Here is a tiny trained network, its code and every weight. The questions are about switching its units off for an input and a class, where a switched-off unit gives its printed mean instead of its output.

import numpy as np


def w(rows, s, z=0):
    codes = np.array(rows[::2]) - 128.0
    scale = np.full(codes.shape[1], s)
    scale[-1] = z or s
    return codes * scale


def norm(h):
    return h / np.sqrt((h * h).mean(-1, keepdims=True) + 1e-5)


def f(y):
    return y / 2 * (1 + np.tanh(0.7978845608 * (y + 0.044715 * y**3)))


def log_softmax(a):
    a = a - a.max(-1, keepdims=True)
    return a - np.log(np.exp(a).sum(-1, keepdims=True))


def net(x, mask):
    res = np.array(x, float).reshape(1, 8) / 4 @ E
    u = 0
    for l in range(4):
        y = f(norm(res) @ A[l][:, :-1].T + A[l][:, -1])
        res = res + np.where(mask[u : u + 3], y, B[l][:, -1]) @ B[l][:, :-1]
        u += 3
    return log_softmax(norm(res)[-1] @ U[:, :-1].T + U[:, -1])


A, B = {}, {}
E = w([
[131,123,132],'x0',
[128,129,125],'x1',
[133,130,126],'x2',
[130,254,137],'x3',
[124,136,120],'x4',
[2,113,196],'x5',
[133,130,125],'x6',
[247,152,52],'x7',
],0.0072)
A[0] = w([
[154,191,202,96],'0.n0',
[146,131,2,85],'0.n1',
[118,137,83,3],'0.n2',
],0.0077,0.0048)
B[0] = w([
[115,253,223,159],'0.n0',
[167,1,199,242],'0.n1',
[208,39,122,8],'0.n2',
],0.0059,0.0013)
A[1] = w([
[25,241,147,105],'1.n0',
[193,200,118,90],'1.n1',
[124,254,216,3],'1.n2',
],0.0056,0.0022)
B[1] = w([
[221,14,123,251],'1.n0',
[64,230,186,164],'1.n1',
[239,37,254,188],'1.n2',
],0.0051,0.0023)
A[2] = w([
[66,2,129,144],'2.n0',
[17,136,22,249],'2.n1',
[249,101,90,25],'2.n2',
],0.0057,0.0018)
B[2] = w([
[89,200,3,253],'2.n0',
[90,20,113,168],'2.n1',
[5,117,127,183],'2.n2',
],0.0053,0.0032)
A[3] = w([
[115,238,103,118],'3.n0',
[64,6,236,54],'3.n1',
[45,110,254,1],'3.n2',
],0.0055)
B[3] = w([
[192,151,171,156],'3.n0',
[158,210,181,253],'3.n1',
[152,255,129,120],'3.n2',
],0.0085,0.00066)
U = w([
[68,35,29,251],'0',
[209,216,237,182],'1',
[6,64,158,134],'2',
[42,224,229,7],'3',
[223,47,29,7],'4',
[222,235,84,62],'5',
],0.012,0.0026)

Each question gives the input, the list of numbers given to net, and the class t.
The units are the neurons (one row each of A and B). Each row of codes is followed by its name. A weight is (code - 128) times the scale printed after its matrix; where a second scale follows, it is the last column's (A, B and U).
mask holds one flag per neuron, layer by layer. A switched-off neuron (its flag False) gives its mean, the last column of its row in B, instead of its output. The means were averaged over made-up inputs and are rounded, as every weight is.
A unit's drop is (log p(t) with every unit on - log p(t) with that unit switched off) / (log p(t) with every unit on - log p(t) with every unit switched off).
The circuit of an input: a set's keep is (log p(t) with only the set's units on - log p(t) with every unit switched off) / (log p(t) with every unit on - log p(t) with every unit switched off). Starting from all 12 units, units are removed one at a time, each time the one whose removal leaves the highest keep (on an exact tie, the one counted first), for as long as the keep stays at least 0.8.
units of the circuit, in order: the units of the circuit, biggest drop first
unit that matters most: the unit with the biggest drop
top k neurons: the k neurons with the biggest drops, biggest first
top k neurons in layer l: the k neurons of layer l with the biggest drops, biggest first
drop of u: that unit's drop, to one decimal
input [2,-3,-8,0,1,-7,-8,-2], class 0: top 4 neurons => [0.n1 2.n2 3.n1 0.n0]
input [0,2,5,0,-5,8,-6,4], class 0: unit that matters most => 2.n0
input [0,8,-1,1,-4,4,-5,8], class 1: top 2 neurons in layer 2 => [2.n1 2.n0]
input [-6,4,0,-1,4,1,6,7], class 0: top 2 neurons => [2.n2 0.n1]
input [0,1,-6,7,-1,0,-6,-6], class 1: top 2 neurons => [1.n2 1.n0]
input [-8,7,-1,-3,-2,3,-3,7], class 0: units of the circuit, in order => [2.n2 1.n0]
input [7,5,6,1,-1,-7,7,-3], class 1: top 2 neurons in layer 1 => [1.n0 1.n1]
input [8,7,-2,1,-8,-2,5,-8], class 1: top 2 neurons in layer 3 => [3.n1 3.n2]
input [-8,4,-4,-1,3,5,8,1], class 0: top 2 neurons in layer 1 => [1.n0 1.n1]
input [7,-6,8,-2,7,4,1,6], class 0: drop of 2.n2 => 0.2
input [1,-6,0,1,-1,4,-3,6], class 1: drop of 2.n0 => 0.2
input [2,-1,2,4,4,0,-5,-6], class 1: drop of 3.n2 => 0.1
